[ 23 -13   1   5  17  23 -47  10 -12 -10 -18 -11   4  -3  14 -11  10  -2
  16  -9 -13 -21  -7] | M/Sg
[ 22  -8 -11   3   2   3   6  37 -18  -4  -1 -10  -2   4  -4 -13  14   5
 -21   3   1 -27 -22] | G/CG
[ 20 -18 -10   1  21  16 -13  15 -17  -4 -14  -3   0   4  -3 -18  -6   2
 -25   1 -10 -12 -11] | G/FC
[ 20 -29 -10  -4  69  17 -24  12 -16  -1 -21 -11   6  21   5 -16   5  10
 -30  -6  -4 -27 -13] | G/CG
[ 33 -27 -16  -3  30  25 -32  19 -24  -4 -19  -5   6   6  -1 -12  -5   6
 -11  -9 -12 -26 -20] | G/CG
[ 55 -18  -5  -1  22  31  12  36 -19 -16   5 -14   6   2  19  -9   4  11
  40  11 -20 -29 -11] | E/DR
[ 32 -19 -10  -7  23  22 -45  22 -12  15 -26  -6   4   4  -1 -11  -8  -1
 -20   0  -3 -14 -16] | G/CG
[ 25  -9  -7   2  27  25 -75  13 -16 -19 -26   2   4  -3   2   0   0   4
  -8   0 -11 -16 -13] | H/LC
[ 21  -3  -5   6   9  21 -44   5 -11  -8 -10  -7  -8 -11  -3  -6   4   0
   6  -9  -6 -21  -9] | M/CT
[ 20 -25 -10  -1  21  29 -38  13 -23   7 -24  -1   9   7  -5 -23  -7   8
 -31  -6  -8  -5 -13] | G/FC
[ 14 -12  -1  -3  30  15 -51   9  -4 -17 -11 -11   5   1   1  -3   1 -17
  19  -7 -13  -6  -4] | M/Sg
[  8  -8   0   5   3  23 -49  -9  -8 -11 -20  -5   3   0  -1 -10  11   4
 -14   1  -6 -17   4] | H/LJ
[ 26 -19 -10  -6  28   9 -29  22 -18 -12  -6 -10  -9   0  -4 -14  -1   8
 -17  -2   0 -15 -12] | G/FC
[ 19 -10 -14  21  11  29  -6  19 -15  -4 -14  -5   1   2   3  -8  15   0
   7  13  -7  -5  -3] | E/DR
[ 20 -11 -11   6  20  23 -60  12 -13 -13 -19 -12   4  -2  -3   7   1  -1
  -7   2  -8 -14  -4] | H/LC
[ 29 -27 -13  -2  27  24 -33  22 -17  -9 -20  -7  -1   7  -4 -19  -1   4
 -18   6  -2 -22 -17] | G/CG
[ 32 -15 -12   4  16  11  -1  34 -12 -15  11  -7  -1  14   3   1   8   5
  22   6 -23 -12 -13] | E/ZL
[ 30 -16 -12   0  22  23 -57  12 -16  -8 -19  -6   2  -6  -1 -13  -5  -6
  -2  -5 -12 -13 -13] | H/LJ
[ 14 -12  -6   4  22  20  17  24 -12  -5   2  -5  -3   4  -1  -4   9   3
  13   7  -6  -2  -9] | E/ZL
[ 24 -10  -6   7  14  15 -33   5 -19 -13  -3  -6  -2  -6   2  -6  11   0
  -6   3  -6 -18 -10] | H/LJ
[ 10 -10   2   1   7  29 -48   3  -1  -6 -20 -13   2  -5   3 -13   9   2
  -1 -17  -6 -27  -5] | M/GN
[ 17 -15  -2   8  20  16 -54  18 -11 -13 -16  -9   3  -2  -3   0   6  -1
 -10  -2 -13 -16  -5] | H/LC
[ 26 -11  -2  -2  15  27 -72  -5 -12  -4 -17 -10   9  -5   1  -7   4   3
   5 -12  -6 -13  -2] | M/CT
[ 21 -18  -4   0  26  22  13  31 -15  -9  -3 -14   4   7   5   4  14   7
  39   0 -11 -15 -14] | E/ZL
[ 14 -12  -9  14  23  23 -81   8 -10 -11 -31 -12  -1  -7  -2  -6  10  -5
 -23  -5 -16 -23 -14] | H/LC
[ 25 -40  -7  -2  20  13 -10  13 -11  -7  -8  -4   4  15  -4 -15   2   6
 -31   0   0 -25  -9] | G/CG
[ 27 -17 -10   7  23  21 -43  11 -12 -12 -15 -13  -1   3   3  -5   3  -5
 -10   3 -10 -71  -4] | H/LJ
[ 20 -18  -4   8  33  22 -67  10 -14 -12 -17 -10   5  -3  -1   0   1   1
 -12  -2  -6 -13 -12] | H/LC
[ 21 -14  -6   2  20  32 -80   4 -13 -15 -26  -8   5 -13  -2 -14  -2   4
  22  -9 -21 -13 -10] | M/Sg
[ 16 -13  -6   4  22  21 -61  13 -10 -14 -15   6   6   4  -5  -9   4   5
  -7  -9 -11 -18  -1] | H/LJ
[ 29 -15 -18   1  26  28  -8  40 -12 -16  -8 -11   4  -6   0  -7  11   6
  24   4  -3  -6 -16] | E/ZL
[ 20  -8  -1   6  24  28 -57   4  -9 -12 -19  -7   3  -1   2  -9   0   1
  14  -4 -19 -20  -4] | M/CT
